Here are made-up things, facts about them, and rows of numbers that follow some of those facts. Name the thing behind each unnamed row.

Some facts about the things:
brezeflu flistim: nabe, klofla, koven
budri flistim: driklem, drisen, troni, zoskam
detrin flistim: skanutuk, kipam, dedra, rutal, gugre, purestun
dusa flistim: futer, trifik, drodruk, deregim
fabor flistim: limon, ropel, tritim, giplas
fital flistim: vuplizes, rutal, tufluk
flutril flistim: drisen, trotrobrar
fuzo flistim: skizo, komos, gugre
lestor flistim: driklem, skibar
lutrul flistim: negus, trofin, dazen, dedra
pligi flistim: gopor, stosul, brodak
rebrun flistim: ruta, rafipum
serok flistim: futer, buli, flustim, bofler, broru, lamom, lorol
sinodum flistim: buli, drozadrin, nubrar, dregubra, troni
skodis flistim: koven
suber flistim: bezon, stikir, ruta, skibar
tabror flistim: togre, drodruk, flukle
tagrum flistim: vuplal, ropel, nubrar, skazon, gemus
tegaber flistim: fostezok
zafam flistim: koven, troni, kluner
zesum flistim: zulazis, saflem, sokol, gugre
drefen (each to the one after it):
detrin > sinodum > flustim > dusa > troni
drodruk > vivadrok > putrar > drenor > brodak > mekla
drozadrin > mizi > broru > kupun > ruta > dadran > riste > limon
floklu > nada > fusker > gopor > flukle
giplas > tegaber > dregubra > gemus > futer > bezon
grevun > trotrobrar > broklil > pligi > vasti > purestun
gridrustu > fostezok > dranuk > rebrun > deregim > stikir > plasko > giso > trifik > saflem
klofla > nusku > fuzo > trofin
negus > brezeflu
skibar > koven > skebiplu > tabror > tirun > stutreklan
togre > rugrer
trakanen > driklem > fabor > skanutuk > lamom > ropel > drisen > tufluk > flutril
zesum > klistuki
sigrum c <- bezon, boklin, brodak, broklil, buli, dadran, dazen, deregim, dragu, dranuk, driklem, drodruk, fostezok, gopor, grevun, gridrustu, komos, lamom, mekla, negus, nubrar, purestun, riste, saflem, skizo, skodis, tagrum, togre
sigrum a <- bofler, brezeflu, budri, dedra, dusa, fital, flukle, flustim, fuzo, giso, gugre, kipam, kluner, nabe, plasko, ropel, sinodum, skebiplu, sokol, stutreklan, tabror, temi, tirun, tritim, troni, trusku, tufluk, vivadrok, vuplal, vuplizes, zafam, zesum, zulazis
sigrum b <- broru, detrin, drenor, drozadrin, futer, gemus, klofla, koven, kupun, lestor, limon, lorol, lutrul, nada, nadratro, nusku, rugrer, rutal, skanutuk, skibar, stikir, suber, trakanen, trifik, trofin, trotrobrar, zestes
sigrum d <- dregubra, drisen, fabor, floklu, flutril, fusker, giplas, klistuki, mizi, nata, pligi, putrar, rafipum, rebrun, ruta, serok, skazon, stosul, tegaber, vasti, zoskam

Named rows:
temi: [  8  -3   1   5  -7 -19   0  13   2  -1 -11   4  -2   7   5 -16  -3   6
  -6  -1   5   0  -9  -4   7   0   0 -10  -2   3   7  -4   3  -6   5  13
   2  -7   2 -13  11]
skodis: [ 16  -3 -13   2 -14 -13 -12 -10   3   4  -8  -7  -9  10   0 -22 -16 -22
 -10  -6   7   5   1  -8 -27   1  -2   7  -5  20  -2  -1  -6  -4   9  -4
  -3  -1 -16  -7 -13]
zestes: [ 13  -4  -4   1   1  -3  -4   3   4   0  -1   5  -3   5   5  -7   0   2
 -10   1   1 -16  -4   3   8   1  -2  -2  11  -5   1  -8   3  -6  19  10
  -8  -1   9 -17  -3]
zoskam: [  1   0   8   3  -7  23   4  -7   8   3  -8   1  -7   4   3  -3  -1   2
  -6  -4   4 -13   1   4  -7   2   6  -9  15   5   5   2   1  -5   9  12
   3  -6   3 -12  12]
budri: [  3   3  32   1 -11 -14  -1  10  -1   0 -21   7   3   7   2  -4 -15 -11
  -3 -11  14  -3  -7  -5 -11   5   4   1   4  -6  19   2   1 -10  18  14
  -1  -8  -5 -10  18]
troni: [  7  -4  16   1 -22   1  -4   9   2  24  -9   2  16   0   3 -16 -18  32
 -11 -10   8  -8 -11  -6 -17  11   0  -2  15 -16   6 -15   3 -10  -2  21
   8  -7 -19  -5  -2]
nabe: [  9  -4  -5   6  -9 -25  -4   8   1   0 -10   4  -4   9   4 -23  -6   1
  -6  -1   4   0  -9  -6   1  -1   1  -9   2   7   6  -4   1  -6   4  10
   3  -7   0 -11   9]
tagrum: [ 12  -8  -7   1  -4  47  -6  11   5  -5  -6 -10  -6   7   3   9  -1  -1
 -16  -6  15  -1  -1  -4   5   1  -9   1 -35  -9   9   2  -3  -3   3   3
  -6  -2 -20 -19  -3]
gemus: [  9  -6  -2  -1  -2  18  -4   4   3   4   1   2   2  -1   5  -5  -1   7
 -16   2  -1 -13  -7   2  11   7  -7   0   4 -17   2 -11   0  -6  10  13
  -6   5  -2 -15 -10]
dregubra: [ -3  -2   9   2  -6  27  -1  -9   7   0  -5  -2 -10   2   6  -3   2   3
  -9  -2   0  -6  -1   3   0   3   0  -8   7   4   3   2  -1  -4   2  12
   1   3  -3 -10  13]
skanutuk: [  8  -2  -2   1   8 -12   1  -1   2  -4  -2   5  -4   2   5  -5   0 -12
 -11   6  -4  -4  -6   5  10   5  -5   1   4  -2  -2  -5   3  -5  15   9
  -8   6   9 -12  -4]
rutal: [ 17   1  -8   4   5  -6   8   6   2   0  -2   5  -2   3   0  -6   0 -16
 -12   4   1 -10  -6   5   6   7  -3  -2   5  -6   4  -2   4  -4  19   6
  -5  -2  11 -17  -7]
gopor: [ 10  -4  -8  -2  -4  23  -1  -1   4   8  -6  -3   7  -3   3  -9  -6  17
 -11  -1   5  -4  -1   1  -1   6  -4   4 -12  -5 -15  -8   4  -6  -3  10
  -1 -11 -16  -6  -7]
flukle: [ 14   0   1   0 -23  -4  -4  10  -2  18  -8  -1  13  -5   4 -23  -7  29
  -8  -6   4  -9 -12   1  -6  11  -6 -13   9 -15  -2 -13   7  -6  -8  21
   5 -12 -14  -5  -5]
trakanen: [  3  -4   4   2  12 -19  -5  -1   2 -25  -6   7 -17   5  10  -1   3 -29
  -7   7  -5   1  -4   3  26   0  -3   3  -3   7  -1   3  -1  -4  19   8
 -14  10  15 -12   7]
kipam: [ 10  -1  -1   6  -3 -26   5  13   1  -2  -9   4  -1   7   4 -14  -3  -2
  -5   1   6   3  -9  -4   6   2  -2  -9   0   3   7  -3   3  -5   4  12
   2  -8   3 -13  10]
gridrustu: [  2  -5   0   2  11  -5  -4  -1   4 -26 -12   0 -17   6   9   2   1 -21
  -5   6   2  13   1  -1  19  -3  -1   7 -27  23 -12   8  -1  -4   5   4
  -9   1   1  -8  12]
floklu: [ -6  -2   8   4   5   6   1 -13   5 -21 -10   0 -23   4   8  -1   7 -24
  -4   3  -3   3   0   3  12  -1   2  -7   0  19   1  11  -4  -1   6   8
  -4   6  10 -10  22]
dedra: [ 11   1  -3   6   0 -25   8  13   1  -3 -11   4  -1   6   2 -15  -3  -7
  -7   1   5   6  -9  -3   5   6  -3 -10  -4   2   7   0   4  -4   3  11
   3  -9   3 -14   9]
mekla: [ 12  -4  -8  -4 -12  32   0  -1   4  20  -4  -6  15  -4   2 -13  -8  32
 -13  -3   6  -8  -2   1 -13   7  -5   2  -6 -10 -15 -15   6  -7  -6  14
   3 -14 -22  -6 -15]

Name these rows:
No name comes twice in this set of rows, the named rows included.
[  8  -5  -3  -1  -2  11  -5  -1   4  -4  -8  -3  -3   1   7  -5  -4   8
  -8   0   4   0   0   1   3   3  -4   3 -16   6 -14  -6   5  -6  -1  10
  -5  -7 -10  -6  -2] -> lamom
[  4  -6  -2   1   6   0  -3  -2   4 -16 -10  -1 -11   4   7  -1  -1  -9
  -6   4   3   8   1  -1  13  -1  -2   5 -21  15 -12   3   1  -5   2   7
  -6  -3  -4  -7   6] -> dranuk
[  5  -6  -1   3  -9  15  -1  14   0   1  -8  -2   1   2   4 -10  -3  13
 -13  -3   5   1 -12  -6   9   6  -7  -8 -12 -15  11  -7   0  -4  -4  16
   3  -2 -13 -13   4] -> ropel
[ -6  -4   5   4   4  15   0  -7   6 -22  -9  -1 -24   6   7   3   9 -26
  -7   3  -3   5  -1   3  16  -2   1  -7  -6  13   6  11  -6   0   6   8
  -3   7   6 -13  21] -> giplas
[ 17  -3   0  -3 -13   9 -11   1   0  11  -1   1   5  -6   7 -12  -2  16
 -11  -5   0 -24  -7   8   1   9  -9  -5  16 -16  -6 -12   7  -8   7  15
  -8  -1  -3  -9 -13] -> futer
[  3   0  -1  -2 -14  34   3 -10   5  17  -3  -3   2  -3   3 -12   0  19
 -10  -3   0 -13  -2   4 -12   8   0 -10  17  -7  -2  -9   2  -4  -1  15
   5  -5 -10  -8   1] -> vasti
[  4  -4   5   3  -8 -20  -4   7  -1  -3 -10   3  -1   2   7 -15  -3   9
  -6  -1   3   1 -10  -3   9   2  -3  -8  -2   0   1  -4   3  -7  -2  16
   1  -3  -5  -8  12] -> flustim
[  2  -1  -4  -1  -7  30   1  -8   3   4  -6  -2  -7   4   3 -11   8   1
  -4  -1   1 -11   0   4  -3  -4   2 -15   8  -2   4  -5  -3  -2   9   7
  -2  -6  -4 -16   9] -> rafipum
[ 14  -3 -11   2   2  10   2   4   5  -5 -10  -1  -3   4   2  -4  -4   0
  -9   1   7   1   1   1   3   1   1   2 -15   6  -9   1   3  -5   4   6
  -3 -13  -4 -13  -2] -> dazen
[  5   7  22  -3 -19  45   8 -11   4  24 -11  -2  14  -8  -3  -3 -10   9
 -10 -12   7 -19  -3   7 -30  18   1  -4  24 -19   7  -3   5  -6   5  17
   7  -9 -16  -5  -3] -> flutril

The same things again, as new rows of numbers:
Named rows:
nubrar: [ 24 -15   1  -3  -9   1 -33 -11  -5   7  11 -10  -6]
saflem: [ 14 -24 -35 -68 -44 -72 -23  -2 -16 -16   4  10  43]
trifik: [ 15   8 -34 -35 -42 -72 -20 -35  -1 -30  -7  70  25]
boklin: [  7  -2 -15  -8 -22  12 -24  -9  -6   1  -5 -17  15]
nadratro: [-12   9 -19   1 -19  11   3 -41  19  -7  -2  24  -1]
tabror: [-22  37 -13   6  -1  20 -34 -35   9 -35  11  14  12]
togre: [ 39   7 -19  16 -17  38 -20  15  33  26 -31 -15  -3]
bezon: [  3   3  -5 -22 -39 -21 -12 -10 -55 -20  -3 -12   3]
kluner: [  2   8  -9   9   3   0   1 -19   7 -10  23  21  -5]
zafam: [  6   6 -19  11   7   5   2 -33  16 -30  19   7   3]
koven: [  2  -6 -10  29  -2  21  10 -34  34  27   9  28  -4]
skodis: [ 16 -12 -10   1 -13   8 -20 -20  -7  -9   1 -26   9]
nata: [-17 -14  -7   2  -6   3 -15  -3   8 -17 -21   1  10]
serok: [  2  -7  -7   5   4   5 -40 -21  21 -38 -29  -2   9]
lamom: [  4  17   7 -19 -24   3 -52 -17 -31 -16  -1  -8 -12]
ruta: [-35  -4  11   2 -16  -7 -13  -6 -40 -30 -16   0  -6]
kipam: [-22  12 -22 -24  -4   8   1  -3  24  -2  18  16   0]
purestun: [-11   2 -13 -57 -34 -17 -25  -4 -27 -16   3 -18  -7]
trofin: [-45   9  -7 -17 -19  18  -9 -45  11   1  17  21  -5]
fostezok: [ 12  -7 -17  13 -16  33 -19   0  19  29  -9 -19  22]

Which thing is each row?
No name comes twice in this set of rows, the named rows included.
[ -3   9 -25  21   5  29   4 -11  41   7  12  14  17] -> vivadrok
[-20  -8  -3   5  -9   3 -15   4   2 -14 -23   3  11] -> stosul
[-14 -30   2  12  17  20 -34 -30  23 -20  -3 -11  18] -> fabor
[  1  -5 -13  28  -8  24  14 -35  32  25   6  26   0] -> trotrobrar
[-18   5 -27 -22 -13  14   8 -47  31 -15  -2  13   4] -> lutrul
[-11  13  -5  19  -7  19 -32 -46  29  12   9  38   6] -> broru
[ 25 -14 -10  -8  -6   8 -33 -28   5 -18   5 -30   6] -> tagrum
[  3   2 -37  -8  -7  45  28 -28  68   3 -18  -2 -11] -> detrin
[-32  -1   6 -13  -9  -1 -27 -13 -22 -39 -18  -6  -6] -> vasti
[  8 -16 -17  22   4  33   7  17  41   5 -41  -7  -5] -> floklu
[ 19 -20  -6  28  -9  24  -7  -3   7  31   3 -17  18] -> driklem
[ 15   1 -19  34 -15  30  42 -16  30  28 -11  21 -18] -> skibar
[ -6  19 -29 -34 -22 -42  -2 -17 -14 -47  14  32  11] -> plasko
[-11  15  -2 -20 -31   6 -29 -10 -39 -15   0 -16   1] -> brodak
[-24  33 -10 -15 -11   0  -8 -22 -14 -37  19  14  -9] -> tirun

Now the same things, written a new way:
Some rows with their names:
tufluk: [ -6  15 -29  15  18 -21   6  54 -23  27   9   1  16]
zesum: [  5 -14 -13  37   9 -32  13  43 -25   9  -9  27 -21]
plasko: [ -5   9 -28  19  16 -18   6  53 -22  22  -1   9   3]
tritim: [  3   9 -20  27  19  -7  12  48 -18  17 -12   9  -3]
flustim: [ -5   5 -19  20  16 -15   5  48 -20  21  -7  14 -15]
fital: [  3   4 -20  23  14 -31  11  52 -24  17  -9  10   6]
vuplal: [  1  10 -20  27  20 -12  11  48 -20  17 -10   8  -5]
gugre: [  3   9 -15  25  18 -25   9  47 -19  18   1  13   6]
lutrul: [  3   2 -19  20   1 -25   8  31 -26  -6  -6   2  17]
trofin: [ -8  18 -31   8   7 -14   1  36 -23   0  14  -9  34]
gopor: [-11   5 -23  12   9  18  14  40 -24  24   3   4  34]
dadran: [-10   1 -21  13   9  12  14  37 -25  27   2   2  30]
gridrustu: [  2 -18  -7  31   5  10  20  26 -23  15  -9  26  -5]
dazen: [  0   0 -10  20   9   6  16  35 -22  22  -1   9  29]
purestun: [-11  10 -23   7  12   6  11  40 -31  31  20  -7  46]
grevun: [  3 -18  -7  31   4  10  20  27 -22  15  -9  26  -3]
giplas: [  9  -9  -9  30  -1   1  25  35   5   1  -6  19 -40]
flutril: [-10  15 -33   3   1 -15  18  45  -1  26   4 -12  11]
stosul: [  5   8 -17  15   0  -6  21  41   8   8  -6   9   0]
vasti: [ -4  12 -26   7   1  -8  18  46   0  16   7  -3   5]

Name these rows:
No name comes twice in this set of rows, the named rows included.
[ -6  -1 -17  30   3  -9   8  21  -4 -10  -8  20  -2] -> koven
[ -6  13 -25  10   5 -12  18  37   8  23   9  -2  -3] -> drisen
[  8  -5 -22  18  -2 -12  22  36  -1  13  -5  11 -21] -> rebrun
[  0   9 -16  21  17 -15   6  48 -21  23 -14  13  -8] -> bofler
[ -4   6 -27  17   3  -8   4  31 -20  -4   0   5  11] -> drenor
[ 10  -9 -17  31   5 -10   7  14  -9 -10  -8  25 -17] -> skibar
[-11  19 -32   8  18 -10   2  56 -25  28   1   1  15] -> flukle
[-10  18 -35  11  17 -18   5  56 -25  25   2  -3  20] -> stutreklan
[  1   2 -13  12  -2 -18  18  40  -6  17 -16   1 -16] -> serok
[-19  16 -36  13  14 -25   9  56 -22  28  -5  -4  23] -> brezeflu
[  1   0 -18  24   3 -15   5  26 -20  -9   5  10   5] -> skanutuk

